Below are the code and all the weights of a small trained network. Each question names an input and a target symbol and asks about switching units off, where a switched-off unit gives its printed mean instead of its output.

import numpy as np


def w(rows, s, z=0):
    codes = np.array(rows[::2]) - 128.0
    scale = np.full(codes.shape[1], s)
    scale[-1] = z or s
    return codes * scale


def f(y):
    return y / 2 * (1 + np.tanh(0.7978845608 * (y + 0.044715 * y**3)))


def softmax(a):
    e = np.exp(a - a.max(-1, keepdims=True))
    return e / e.sum(-1, keepdims=True)


def log_softmax(a):
    a = a - a.max(-1, keepdims=True)
    return a - np.log(np.exp(a).sum(-1, keepdims=True))


def net(x, mask):
    ids = ['αβδεηθλξτψ'.index(c) for c in x.split()]
    T = len(ids)
    res = E[ids] + P[:T]
    q, k, v = (res @ M[0].T for M in (Q, K, V))
    z = softmax(np.where(np.tri(T) > 0, q @ k.T / 3**0.5, -1e9)) @ v
    res = res + np.where(mask[0], z, O[0][:, -1]) @ O[0][:, :-1]
    y = f(res @ A[0][:, :-1].T + A[0][:, -1])
    res = res + np.where(mask[1:13], y, B[0][:, -1]) @ B[0][:, :-1]
    return log_softmax(res[-1] @ U[:, :-1].T + U[:, -1])


Q, K, V, O, A, B = {}, {}, {}, {}, {}, {}
E = w([
[227,214,30,83,130],'α',
[173,155,136,144,48],'β',
[110,159,110,136,133],'δ',
[57,190,201,40,100],'ε',
[216,125,136,156,105],'η',
[45,59,175,111,129],'θ',
[82,221,25,57,171],'λ',
[125,83,164,133,68],'ξ',
[2,151,147,112,139],'τ',
[14,150,89,87,182],'ψ',
],0.015)
P = w([
[50,59,9,98,121],'0',
[166,86,152,107,169],'1',
[94,162,91,199,52],'2',
[183,95,158,107,163],'3',
[123,205,73,185,54],'4',
[186,97,153,107,163],'5',
[144,227,66,178,66],'6',
],0.012)
Q[0] = w([
[201,175,125,173,147],'head 1',
[157,38,88,225,134],'head 1',
[96,67,2,157,110],'head 1',
],0.0097)
K[0] = w([
[206,148,122,120,149],'head 1',
[154,80,120,255,142],'head 1',
[132,87,34,151,85],'head 1',
],0.013)
V[0] = w([
[123,224,113,168,150],'head 1',
[127,130,103,145,254],'head 1',
[112,156,96,144,58],'head 1',
],0.0065)
O[0] = w([
[31,107,197,182,103,192],'head 1',
[157,171,168,119,100,10],'head 1',
[99,161,1,227,153,252],'head 1',
],0.0087,0.0017)
A[0] = w([
[118,151,219,187,82,2],'neuron 1',
[153,124,101,35,170,140],'neuron 2',
[142,15,212,129,138,91],'neuron 3',
[146,169,98,179,127,157],'neuron 4',
[123,160,106,199,171,133],'neuron 5',
[103,106,166,144,237,157],'neuron 6',
[146,68,194,110,103,238],'neuron 7',
[23,84,185,99,187,116],'neuron 8',
[71,127,124,223,125,104],'neuron 9',
[185,109,192,177,250,122],'neuron 10',
[214,109,144,105,117,136],'neuron 11',
[146,140,80,127,155,130],'neuron 12',
],0.014,0.0069)
B[0] = w([
[145,19,62,94,178,130],'neuron 1',
[120,120,118,121,191,254],'neuron 2',
[96,64,225,144,251,174],'neuron 3',
[94,97,94,139,126,255],'neuron 4',
[143,114,162,80,122,209],'neuron 5',
[246,212,163,149,134,159],'neuron 6',
[123,163,164,136,43,215],'neuron 7',
[231,63,84,183,83,248],'neuron 8',
[159,90,89,85,144,233],'neuron 9',
[95,172,78,251,175,153],'neuron 10',
[114,48,83,145,50,187],'neuron 11',
[103,89,158,120,117,197],'neuron 12',
],0.012,0.0062)
U = w([
[106,24,72,102,144,154],'α',
[79,143,118,116,12,172],'β',
[87,235,118,180,111,253],'δ',
[179,83,193,2,105,141],'ε',
[92,104,127,196,115,57],'η',
[126,76,151,142,196,67],'θ',
[130,124,154,59,216,156],'λ',
[62,42,199,97,140,97],'ξ',
[169,128,114,137,116,63],'τ',
[177,139,97,124,163,56],'ψ',
],0.0093,0.0068)

Each question gives the input, a string of symbols that net reads in full, and the target symbol t.
The units are the heads (3 rows each of Q, K, V and O) and the neurons (one row each of A and B). Each row of codes is followed by its name. A weight is (code - 128) times the scale printed after its matrix; where a second scale follows, it is the last column's (O, A, B and U).
mask holds one flag per unit, heads first, then neurons. A switched-off unit (its flag False) gives its mean, the last column of its rows in O or B, instead of its output. The means were averaged over made-up inputs and are rounded, as every weight is.
A unit's drop is (log p(t) with every unit on - log p(t) with that unit switched off) / (log p(t) with every unit on - log p(t) with every unit switched off).
The circuit of an input: a set's keep is (log p(t) with only the set's units on - log p(t) with every unit switched off) / (log p(t) with every unit on - log p(t) with every unit switched off). Starting from the 12 units with the biggest drops (on a tie, the unit counted first), units are removed one at a time, each time the one whose removal leaves the highest keep (on an exact tie, the one counted first), for as long as the keep stays at least 0.8.
units of the circuit, in order: the units of the circuit, biggest drop first
unit that matters most: the unit with the biggest drop
top k neurons: the k neurons with the biggest drops, biggest first
drop when u is switched off: that unit's drop, to one decimal
input ε α ξ ε ξ ψ η, target α: units of the circuit, in order	neuron 4; neuron 7
input δ ξ β, target α: unit that matters most	neuron 9
input ξ λ ε ξ θ η, target η: units of the circuit, in order	neuron 10; neuron 11; neuron 9
input β δ η ε α ψ, target ψ: units of the circuit, in order	neuron 6; neuron 8
input ε ε λ λ δ λ η, target α: units of the circuit, in order	head 1; neuron 4; neuron 9
input ε λ ε ε ε τ, target τ: units of the circuit, in order	neuron 8; neuron 6
input θ η θ ψ α θ, target θ: top 4 neurons	neuron 3; neuron 10; neuron 6; neuron 8
input α ξ θ α δ δ λ, target α: units of the circuit, in order	neuron 4; neuron 9; head 1
input ε ε τ, target α: top 2 neurons	neuron 9; neuron 7
input ε ε ε δ λ α ψ, target α: units of the circuit, in order	neuron 9; head 1
input α ξ λ ψ ε ε δ, target α: units of the circuit, in order	neuron 9; neuron 4
input ε λ α ε ξ η, target η: top 4 neurons	neuron 10; neuron 11; neuron 3; neuron 7
input η δ ξ ξ ε ξ, target ξ: top 2 neurons	neuron 3; neuron 8
input ε λ β ψ λ ψ, target ψ: top 2 neurons	neuron 6; neuron 8
input ε ε ψ δ, target δ: unit that matters most	neuron 10
input θ δ ε, target α: top 2 neurons	neuron 9; neuron 7
input ε δ α δ ε ε ξ, target α: drop when neuron 1 is switched off	0.4
input δ θ ε ξ ε λ, target λ: drop when neuron 3 is switched off	-0.1
input λ ε ε θ η ε β, target α: drop when neuron 8 is switched off	-0.1
